[  84  -18   -4  -63  -25   53   78   75  105   67   70  -15   55  -22
   72  -45   14 -103  -97  -17   12 -103  -57   78   78   88   10  100
   10  -36  -60   51   90  102    3   69   91  103   73  -70  -65  -37
   63  -24  -72    1   63  -61  -67  -31  -42   79   88  -92   78   -6
   84    4  -15   60   70] -> M
[ -43   53 -102   13  101  -55  -32  -37  -23  -26  -39  -20  -29   83
  103 -104    3   16  -15   62   69   92  -80  -79   29   62  -33  -59
   93  -77   74   95   19   27   59  -95   37 -101  -51   28   35  -21
  -39   88  -76  -49  -30  105  -57  -68  -53  -14  -58  -18  -17   -6
   14 -103  105   55   51] -> V
[  60  -33  -68  100    5   85  -88  -62  -27  -81  -55   10   67   40
   27   81   11  -57   51    5   69   48  -16    7  -52   93  -73   74
   29   98   35  -84  -25  -67   51  -31   86  -11  -95 -100  -92  -35
   67 -101  -71    1   15  -75  -81   17  -67  -22  102  -59   35   74
   76   96   32   99   74] -> L
[  92  -23   14   19    8   89   16   -6  -60  -91   85  -41  -11  -78
   95   32   26   47   75  -62  100 -105   14   21  -58   -6   79   16
  -72   24   59  -31   -9  -18   40   10  -65  -42  -33  -37   78   25
   93  -85  -94  -52  -74   -9    6   94   29  -79  -54  -34  101   26
   72  -60  -77   76  -70] -> S
[  23  -87  -74  -21   46  101   -6  -62   33  -19   97  -34   19  -30
  -72   69   10   94  -22 -102   82  -72  -12   79   98   55  -25  -21
   10 -105   29   88  -20  -27  -78   50  -28   33   76  -59   26   83
   83   33   67   98  -64  -45    6 -101  -27  -64  -95  -57  -41   58
  -23  -92   67    9  -34] -> F
places F: [33]
9 38 44
places M: [-6]
56
places M: [78]
7 24 25 55
places L: [93]
26

[68 68 68 68  0 75  0  0]  X
[ -6  12 -75  82  -6  12 -69  20]  J
[-2 -2 68 -2 -3 -2  0  0]  Z
[ -68    8    9 -114    8 -114    8    8]  Y
places X: [0]
5 7 8
places Y: [8]
2 5 7 8
places J: [-6]
1 5
places X: [68]
1 2 3 4
places Y: [9]
3
places J: [82]
4
places Z: [-2]
1 2 4 6

[ 10   4 -10 -24 -35 -61 -56  53 -19 -11 -35  15  33  51  40  22  40   6
   0 -35  -9  40 -10  -9  40  19  40  40 -35 -35  53  34  31 -35  -9] : K
[ 11 -34 -43 -22  -2  53  48  -3  -5  -6  30  39  67  13 -24 -30 -20   6
  -2 -47 -60 -45 -26  17  20  10   9  13  39  47  52  17  -3 -16 -19] : U
[ 10   4 -10 -24 -35 -61 -56 -45 -19 -11  -1  15  33  51  30  22  40   6
   0 -25  -9 -34 -10  -9  11  19  44  40  59  53  53  34  31  -4  -9] : W
places U: [13]
14 28
places K: [-35]
5 11 20 29 30 34
places U: [-22]
4

[-11 -11 -11 -54]  H
[ 21  35  21 -10]  R
[ -74   38  -29 -107]  N
places R: [-10]
4
places H: [-11]
1 2 3
places R: [21]
1 3

[-20  -7 -17  11  79   8  43   1 -28  -1   1  17 -51 -28  -1  -5] : E
[ -7   3   9   3 -14  52 -29  -5  64   4   7  20   0  -6  -5  -6] : Q
[  6   6  28 -18 -36 -10   8   6 -76 -11   1 -10  17  48  -7  -1] : T
places Q: [7]
11
places T: [-10]
6 12

[  7   1   5  -2  -1   4   8  -5   1  -1   0  22   1   7   7   1   7   7
 -11 -52  -6   7  17   1   1  13 -20   3   2   6 -12   5   7   5   3  23
   7  12  -4  -6  -6   8   2   7  10 -13   4   7 -15   2  24  -8 -17 -12
   9 -11  15 -32  -2   2  10  -8   6  -2] : B
[-12   7 -23  -4 -13   9 -11 -14  -1 -12  11   1  -3  -9  -2  16 -15 -12
  13 -52   3   0  13   2  -3 -10  -5 -23 -12   6  -8  -1  -3 -15 -13 -23
 -11  -6  -3 -14   9   4  -9  25  -8  11 -23  -6  -4  -6  -8 -13  -6   2
   8  10   4 -32  -6   0 -14  14  -1  -1] : P
[-11  26 -10  11  12  13 -13   1  -4   7   0 -21  -5   7 -34  -8  -7  27
   0 -52 -12  22  28 -11  12 -16   3 -13 -12 -16 -14 -33 -10 -15  -5  -2
  -6  -3 -15   5  -1  -1   5  -6   3  -7 -19  15  -5  27  -4  -3  13   9
  15  16  -3 -32   6   2 -26 -25   1  14] : G
[-23  24  14 -18  58   8  -7 -43   4 -74 -79  20   0 -31 -79 -41   3 -31
 -58 -52  24   4 -21   3 -41  -5 -17 -15  40 -39 -27 -18 -33  16 -22  33
   1 -16  45  33 -16 -43 -45   1  -3 -24  23 -36 -29  -3   9   7 -50  38
 -12  52 -18 -32 -18 -51  40  20  14  28] : D
[-12   7   1  -4 -13   9 -11 -14  -1 -12  11   1  -3  -9  -2  16 -15 -12
  24 -52   3   2  13   2  -3 -10  -5 -23 -12   6  -8  -1  -3 -15 -13   0
 -11  -5  -3 -14   9   4  -9  25  -8  11  -2  -6  -4   7  -8 -13   1   2
   2  10   4 -32  -6   0 -14  14  -1  -1] : C
[  1   6 -17  -7  -6  -1  13   6  -4   0 -14  28  -7   6   2   8   3   8
   5 -52   1  21 -13   6   2   7   1 -20  12  -4   0   1 -11 -14  10 -12
  13   6  11 -10  -8 -12 -12  12   3 -12  -6 -15   9  -7  12 -14  12 -22
  -2   1  -6 -32  -6 -10  19  11 -10 -13] : A
places A: [-13]
23 64
places D: [-18]
4 32 57 59
places A: [6]
2 8 14 24 38
places B: [1]
2 9 13 16 24 25
places P: [-6]
38 48 50 53 59

[-52  55 -70  42  65  60  37 -80 -57  59  59  47  71  75  54 -73  61] = peri
[-79 -79 -73  71  85  85 -79 -72 -60  54  66  65  66  86  85 -78 -78] = nuv
[-68  77 -77  74  58  53  77 -89 -79  62  71  91  60  77  73 -77  83] = patu
places patu: [-77]
3 16
places nuv: [-78]
16 17
places nuv: [54]
10
places nuv: [-79]
1 2 7
places nuv: [85]
5 6 15

[  29   65   10  -36 -104   63   26  -60   40  -52   60   30   26  -16
  -35   39   14] -> tifi
[  9  40  47  40 -37  40  72 -13  51  40  47  47 -90  47  47  34 -37] -> niba
[-17  -9 -21  14  -9 -52 -17  46 -17  14  48  -5  -8 -41 -36 -15 -21] -> tutup
places tutup: [-17]
1 7 9
places niba: [-13]
8
places niba: [47]
3 11 12 14 15
places tifi: [26]
7 13
places niba: [-37]
5 17
places tutup: [-5]
12
places niba: [34]
16

[ 38 -19 -72 -15  24  38 -13   3  -8  47   1 -24 -49 -16  38 -24  44  22] : denu
[-30  13 -22  11 -22  60  49  60  50 -41   2   9  50  11  57  39 -70 -40] : Lib
[-30  13  60  11 -22   1   9  -4   6 -41   2   9  42  15  51  19 -36 -20] : rego
[-41  35 -62  14  60 -42  19 -25   9  60 -41 -52 -41  60 -87 -11  24  47] : vop
[ 38 -19 -14 -15  24 -14 -13   3  -8  47   1  78  56  34  69 -14  20 -49] : Nusun
places Lib: [50]
9 13
places denu: [-24]
12 16
places vop: [-41]
1 11 13
places Lib: [60]
6 8
places Nusun: [-14]
3 6 16

[-45  14 -13  47  10  39 -45 -38  27  29  15  13 -14  13 -11  21  14  20] = Zupi
[ 21   9 -70 -33 -38 -14  56  53 -38  31 -20  29 -47 -16 -34 -33  17  42] = duf
[ 10  32   0  32  16  15  22  15 -26  32 -11  15   1  24   9   0  15  13] = pob
[ 27 -10  -1  79 -13  45  14 -29  20  28  38   5  -6  13 -18  22   8  -5] = vune
[-85  14 -15  42  -9  13  42   0  -9  14  36  42 -19 -49  40 -13  -9 -29] = fule
[ -24   20  -35  -35   -3   70    6  -11   22  -11   59   14   64  -56
  -21  -14  -86 -111] = Fav
[-24  43 -24 -24   3  35  67  11  -3   5  -9  20   3   7  89 -24 -29 -41] = fali
[-24  20 -35 -35  -3  70   6 -11  22 -11  59  14  64 -56 -21  -3 -27 -61] = sutik
[ 53  53  53 -33 -16 -14  56  53 -38  31 -20 -14 -47 -16  25   7 -14  -5] = zulas
places pob: [15]
6 8 12 17
places fule: [-15]
3
places fali: [5]
10
places zulas: [-14]
6 12 17
places fule: [42]
4 7 12
places fule: [-9]
5 9 17
places Fav: [-14]
16

